[128 = 0]

[152 120 100 120 124 101 115 106 132 117 171 134  28 138 114 120 164 155
  86 104 132 147 220 172 105 151 128 165 113 163  91 103  72 105 123 140
 133 114  40 157 133 184 110 116 148 159  94 117 145 125 111 133 120 110
 115 144 168  94 132  64 171 138 129 194 158 138 180 115 139 118 158 139
 148] => J868 J772
[159 133  87 110 130  95 110 111 122  90 185 127  85 135 135 114 161 144
  92 111 127 133 177 150  88 119 133 169 120 163  98 125 126 100 115 171
 134 106  12 148 120 173 116  95 138 138 114 116 149 112 125 118 112 122
 125 132 198  38 150  55 136 137 138 146 143 156 146  91 130 129 102 113
 127] => J868 J95
[203 141  89 121 130 171 115 136 157 135 106 148 196 112 106 123 104 133
 104 185 142 109  44 160 158 133 145 140 133 117 110 144  56 104 161 131
 112 141 176 141 144 103  89 132  90  77 136 133 109 115 113 124 167 130
 130 177 105 104 126 107 120  98 131 152 129 118  55 128 146  95 121 203
 114] => J112 J324
[166 123 122 112 127 106 128  99 131 109 172 146  30 140 129 122 120 159
  73 104 128 146 191 162 109 126 136 144 138 136 129 119  88 110 118 149
 126 113  11 156 144 186 102 106 119 161 106  95 129 126 116 124 116 132
 144 123 170 102 135  65 159 140 129 192 151 137 170 113 125 123 146 143
 149] => J868 J772
[180 147 119 126 131 136 118 164 119 107 158 158 183 109 119 126 125 136
  87 136 143 105  85 168 147 125 143 119 148 102 106 147  83  90 127 157
  90 152 119 133 122  75  83 146  86  79 145  84  83 113 144 122 142 143
 141 143 131  85 140  88  64 120 148 101 112  98  62 111 147  84 111 183
 124] => J112 J178
[138  98 148 125 122 128 121 115 114 134 159 146  67 120 140 106 137 140
  62 100 137 123 127 146  96 127 142 120 137 119 116 120 125 119 129 152
 109 110  72 131  95 169 120 109 150 142 112 104 142 131 124 130 136 142
 126  72 157 116 157  81 154 140 133 157 161 152 154 111 112 161 113 144
 154] => J868 J820
[108 119 132 132 120  97 138 102 125 113 152 123  44 144 145 118 150 142
 116  86 130 139 232 135  96 128 109 124 135 154 124 117 162 131 113 141
 149 102  69 132 136 173 121 105 165 166 115 118 156 130 126 127 102 125
 116  94 174 125 126  98 151 160 137 145 129 143 206 125 121 149 149 123
 145] => J868 J95
[120 119  91 128 126  98 138 124 137 119 156 130  70 154 117 134 142 150
  86 114 127 127 195 164  95 126 147  95 119 168  95 114  88 132 118 141
 138 104 104 145 122 174  98 125 170 132 121 137 137 137 132 109 114 122
 109 107 140 133 143 107 159 141 149 135 137 137 224 147 132 142 145 153
 126] => J868 J95
[122 160 151 125 151 126 105 146 107 124 117 140 162 120 129 130 120 130
 121 145 137 122 106 128 152 123 147 106 147  69 142 147 102 107 121 151
 100 137 129 123 143 103 103 152  83  83 152  99  82 123 138 135 123 143
 145 131 122 127 119 134 112 101 135  98 100 100  76 108 145  88 105 176
 104] => J112 J11
[176 104 127 147 117 144 104 122 120 117 141 152  63 133 132  98  97 149
  50 137 159 157 134 146 128 117 150 100 128 137 125 114  62 129 136 115
 129 114 120 145 143 176 107 129 151 156 112 134 140 142 105 139 148 137
 121  85 123 128 124 105 162 132 140 181 161 124 184 130 112 154 141 157
 147] => J868 J820
[138 142 124 124 136 144 100 158 106 126 116 134 194 120 114 124 148 134
 131 164 137 116  54 130 151 124 143  93 130 115 133 142  95 109 133 133
 105 139 152 120 134 104 108 143  88 106 150 107  90 128 139 117 128 139
 132 131 107 107 126 121 109 102 135 113 110 117  64 111 142  99 100 170
  95] => J112 J11
[190 112  84 132 127 165 115 161 126 132 132 153 202 126 107 118 122 135
  88 156 134 111  21 162 120 131 146 126 118 152  97 127  90 107 156 131
 110 119 154 127 119 120 108 131 122  71 138 141 111 125 135 125 152 126
 124 133 116  78 124  98 130 119 141 135 123 129  85 134 130 129 120 183
 109] => J112 J324
[171 100  99 112 132 106 155  96 132 110 166 138   9 135 116 146 133 161
  66 101 131 132 200 175  93 125 147 137 144 156  93 110  85 116 136 143
 146 109  26 159 128 178  92  97 138 152 104 110 152 129 115 118 117 114
 110 127 149 126 121  75 190 145 125 220 174 136 250 137 130 133 162 162
 154] => J868 J772
[179 157  86 123 128 137 132 162 131 116 140 143 201 121  94 128 121 130
 111 147 121 111  78 149 169 132 127 106 141 125 123 144  77  99 134 137
 102 152 120 139 121  80  85 136  78  75 148  98  81 111 136 111 137 121
 128 163 103  89 105 109 117 111 140 125 103  83  94 128 169  74 104 196
  94] => J112 J178
[179 138 126 144 123 146  93 169 103 105 162 155 188 114 121 123 130 110
  85 152 155 107   4 148 141 119 139 102 145  84 100 143  73  87 152 155
  92 138 104  93 122  86 101 140  66  82 148  87  75 108 144 125 153 156
 139 130 133  82 147  79 124 104 142 121 133 111  26 106 143 108  85 173
 114] => J112 J11
[244 115  54 109 128 157 125 148 149  88 158 144 183 112 107 117 103 150
  86 161 132 125  96 182 104 128 150 163 134 164  89 125  87 105 164 149
 122 144 126 149 113 111  86 123 115  57 112 127 125 110 120 118 164 122
 129 152 137  38 135  74 129 129 142 145 129 132  74 113 129  99 127 214
 108] => J112 J324
[217 133  79 122 126 169 109 148 156 140 137 159 165 109 111 120  98 144
  53 167 153 105  54 189 138 143 167 120 153 133  97 139  34  98 162 136
 117 129 171 145 140 164  59 138 108  69 128 116  99 122 121 134 165 144
 144 144 128  86 125  64 129 111 143 155 136 134  82 137 144 103 119 250
 105] => J112 J324
[159 132 115 123 128  91 142 125 125  97 166 129  62 130 128 123 141 151
 107  87 113 134 245 138 120 132 121 154 134 133 106 152 117  90 123 153
 112 151  40 158 133  90  97 125 122 137 113  86 119 107 137 129 113 123
 141 144 149 100 118  85 151 147 137 131 139 104 132 124 154  78 158 136
 148] => J868 J772
[195 150  78 133 130 134 116 168 119 102 171 142 171 142 116 109 129 139
  86 132 135 129 136 146 138 126 136 123 130 147 101 144  83  91 122 164
 109 151  98 141 114  93  98 122 111  87 135 103  82 104 152 111 140 133
 133 124 146  43 125 157 133 117 152 101 119  88 105 124 161  86 114 173
 105] => J112 J178
[205 149  86 144 130 179  88 123 128 128 141 147 193 114 109 100  98 139
  89 153 148 115  80 155 152 131 147 132 131 128  87 142  67 103 150 116
 113 144 172 136 134 114  90 129 123  86 127 110  99 110 138 142 164 132
 148 142 123  66 137 112 124 106 143 112 117 100  31 114 159 100 139 202
 109] => J112 J324
[154 134 118 123 127 119 109 117 123 112 162 151  74 127 135 103 143 150
  61 123 136 137 145 156  96 118 146 133 139 133 116 123  99 110 124 169
 129 105  50 143 137 185  94 109 124 143 124 117 130 134 112 129 112 149
 129  89 190  57 147  69 144 141 151 141 135 156 157 110 112 144 119 173
 129] => J868 J820
[153  84 135 150 112 157 119 109 118 124 157 159  90 134 160  78 106 150
  46 119 163 150 172 146 120 132 147 112 160 144 147 142 117 135 111 124
 134 110 135 136 148 184  92  99 160 166 107 124 171 141 137 141 142 140
 139  41 144 100 128 109 160 151 142 145 110 107 180 114 106 174 151 183
 155] => J868 J820
[154 140  99 134 140 167 104 169 136 125 138 161 223 111 113 115 130 126
 111 146 150 100  44 153 136 130 152  91 139 118 103 158  94 107 140 141
  85 142 173 119 130 107  93 138 113  73 148 121 103 124 152 128 139 134
 136 124 128  73 131 108 115 113 149  98 108 114  68 131 146 119 104 192
 100] => J112 J178
[150 107  79 131 127 139 131 116 117 133 164 134 103 136 130 117 140 164
 121  90 114 115 151 152  94 156 128 121 132 187 103 122 164 140 123 122
 133 105  71 124 115 184 117  98 157 128 118 127 165 121 136 104 130 118
 113 115 142  66 120 104 152 164 142 171 135 125 193 123 151 152 146 156
 131] => J868 J95
[158 129 136 110 138 127 140  95 141 130 143 125  45 124 122 135 110 146
 119  94 128 127 230 146 129 138 117 174 142 131 123 125 106 117 125 130
 132 118  66 148 144 154  93 113 128 159 105 109 147 130 112 124 134 124
 130 168 140 127 121 106 144 140 106 176 142 118 133 117 158  97 169 160
 142] => J868 J772
[185 128  92 104 129  91 139  90 132  89 175 139   4 142 123 124 139 166
  68  84 120 144 252 173 110 123 129 173 135 151 110 126  67 107 127 159
 131 118   4 175 131 190  76  95 131 164 111  85 139 120 110 119 107 124
 132 147 170  87 116  44 171 153 132 199 157 137 215 108 152  97 158 192
 145] => J868 J772
[159 142  75 112 140 172  86 175 126 135 135 145 252  91 107 116 145 116
 141 165 126  99   4 143 150 140 147  83 137 100 120 151 108 106 135 144
 117 127 151 103 112 117 107 136 104  67 154 113 107 115 156 114 132 140
 129 152 125  38 110 116  84 104 153  87 104 111  49  98 169 116  69 195
  78] => J112 J178
[171 135  96  93 131 146 124 131 139 111 139 151 170 140 118 122 138 129
  83 168 122 112   4 158 132 139 148 130 143 120 141 132  87 103 140 159
 119 109  81 111 129 149  91 126  82  94 135 113 129 119 111 109 123 137
 131 140 140  61 147  76 113  98 135 146 132 147 104  98 116 118  76 185
  98] => J112 J178
[165  94  96 105 124 107 148 108 121 114 173 146  51 125 120 131 143 151
  81  94 118 113 180 162  86 131 124 157 146 137 109 123 130 125 143 159
 123 116  13 138 124 163  82 112 123 134 114 106 141 113 117 122 129 117
 123 139 159  88 126  45 158 157 140 175 154 153 162 101 111 117 141 158
 155] => J868 J772
[176 128 125 121 125 173 126 143 136 140  96 138 218 116 121 128  91 119
 122 186 134 121   4 126 168 132 146 117 135 104 166 127 101 123 147 121
 120 136 164 110 140  97 115 148  78  85 143 125 115 127 120 114 145 131
 116 160  87 114 130 146 102  97 125 124 117 121  84 126 114 114  87 164
 106] => J112 J11
[163 126 141 118 123 123 112 102 124 124 151 139  45 118 140 165 113 154
  59 123 150 155 179 143  93 108 149 163 128 130  98 109 107 113 129 143
 141 106  95 150 105 181 121 103 154 158  88 130 143 126 118 137 147 139
 161  74 171 106 158  73 158 131 128 164 153 169 126 107  98 150 152 152
 153] => J868 J820
[184 121 112 137 127 113 102 130  96 107 179 143  62 122 117 114 130 155
  84  89 151 132 174 152 114 123 140 151 136 139  77 113  87  91 132 118
 114 119  50 149 133 152 113 107 131 165 107  85 116 119 129 137 139 131
 129 129 156  94 129  67 176 138 129 120 157 118 115 108 164 127 166 149
 159] => J868 J820
[185 161  79 126 141 143  68 159 108 105 151 119 198 110 112 108 123 138
 102 151 136 114  54 146 134 121 147 124 137 130  98 144  64  90 129 139
 103 121 103 154 122 129 108 122  97  89 142  95  96 108 141 121 138 147
 144 153 150  35 131  84 108 104 141 134 119  95  34  96 168  99 107 186
 104] => J112 J178
[146 150 119 117 129 152  96 152 137 145 116 151 218   4 109 135 125 121
 101 172 134 107   4 162 141  95 151 117 139  99 101 147  81 105 151 141
 111 132 183 116 133 109 111 164 101  73 139 109  90 127 126 125 147 137
 132 169 110 112 135 122 106  67 132 110 126 144  34 117 145 105  97 192
  96] => J112 J11
[157 140 125 133 130 189  78 144 108 135 140 138 194 105 128 118 123 122
 103 156 135 109   4 149 147 134 155 106 140 121 114 135  86 117 136 130
 108 114 143 107 148 157 115 138  92  87 138 111 110 128 133 125 141 147
 119 135 136  71 140 101 107 100 136 139 134 138  70 100 134 145  95 197
 105] => J112 J11
[178 111 103 138 123  99 128 133 134  96 156 143  79 138 118 125 116 138
  79 105 138 147 216 153 112 116 125 130 129 141  77 120  84 111 133 139
 124 136  71 148 111 122 103 108 137 120 112 112 115 123 130 126 143 120
 120 122 138 119 122  84 171 146 149 169 148 111 167 139   4 103 164 157
 142] => J868 J772
[139 157 125 157 131 130  70 158 110 128 135 144 184 121 135  95 128 129
  93 154 154 126  72 134 152 113 156  98 121 121 106 146  74 113 126 152
 108 120 161 123 130 125 113 140 114 112 139 120  88 121 148 143 139 142
 133 108 152  86 127 114 121  98 149 100 110 117  65 103 146 125 110 172
 103] => J112 J11
[173 156 109 131 132 161  93 146 134 123 127 141 198 119 125 100 110 122
 104 169 136 125  23 139 170 128 156 112 133 122 154 141  84 122 134 143
 116 123 146 118 139 139  99 132  83 103 145 108 119 119 128 117 141 144
 138 138 136  67 136 125  87 112 139 114 108 116  60 103 137 111  80 199
 103] => J112 J11
[161 117 112 117 126 116 121 130 140 112 152 123  77 130 116 151 131 138
 109 107 128 111 119 142 116 127 120 138 110 134  76 102  74 101 147 131
 110 126  76 145 123 137 125 122 131 121 114 112 117 118 122 124 135 113
 119 207 140 132 136  81 155 121 110 186 182 146 140 121 156 125 148 125
 141] => J868 J772
[152 147 153 114 128  97 149  89 115 106 147 133   4 128 123 142 122 144
 100  89 132 146 234 142 111 117 118 170 140 108 113 101 120 115 122 148
 125 131   4 151 146 149 114  99  98 157  99  59 131 124 120 126 124 125
 127 136 145 162 124  89 163 145 127 199 157 110 169 125 126 109 176 133
 160] => J868 J772

[147 142 127 100  97 134 122 132 113 141 137 130 119 117 138 130 105 101
 120 140 111 104 130 135 128  91 146 129 135 155 120 119 121 122 122 142
 154 122 132 100  98 125 117 124 123 132  92 134 124 127 125  93 111 147
 103 151 132 119 117 152  69 114 117 128 154 102  81 105 119 138 132  91
 113] => J J728
[173  24 128  91 104 125 102 108  81  87 123 120 135  91 150 142 152 107
 138 114 127 110 144 125 131 129 133 112 159  80 116 114  25 104 141 148
 125 146 124 133 103 117  73 143 174 115  89 119 127 136 149 108 168 150
  82 125 121 143  96 117  93 112 133 140 198  72  85 142  89 176 144 161
 132] => R J615
[139  56 121 116  94 126 104 132 109  72 120 179 132  92 152 140 154 107
 130  99 127  99 143 118 118 125 130 121 147 118 123 124  84 116 130 128
 108 155 133  90 106 126 104 134 155 127 112 127 119 135 130 115 151 149
 121 116 142 132 119 120 100 108 130 136 179  71 108 147 120 127 119 181
 164] => R J379
[153 152 129 108  78 127 138 130  92 163 133  79 120 140 137 121  79 106
 120 156 121  82 129 141 128  60 155 122 156 177 127 104 128 134 113 149
 164 114 133 121 104 127 102 121 149 132 102 128 139 133 122 106 100 163
  78 160 127 128 130 170  70 113 118 124 155 112  86  84 122 144 146  76
 111] => J J342
[159  94 115 123  95 120 103 136  92  60 122 186 130 108 145 134 151  98
 123 115 112 113 148 117 124 118 121 124 146 114 123 108  65 119 139 136
 103 143 130  81  99 130  97 148 158 122 115 133 115 134 137 116 154 151
 124 130 143 126 117 118 103  99 131 129 170  74 109 153 111 139 129 170
 155] => R J379
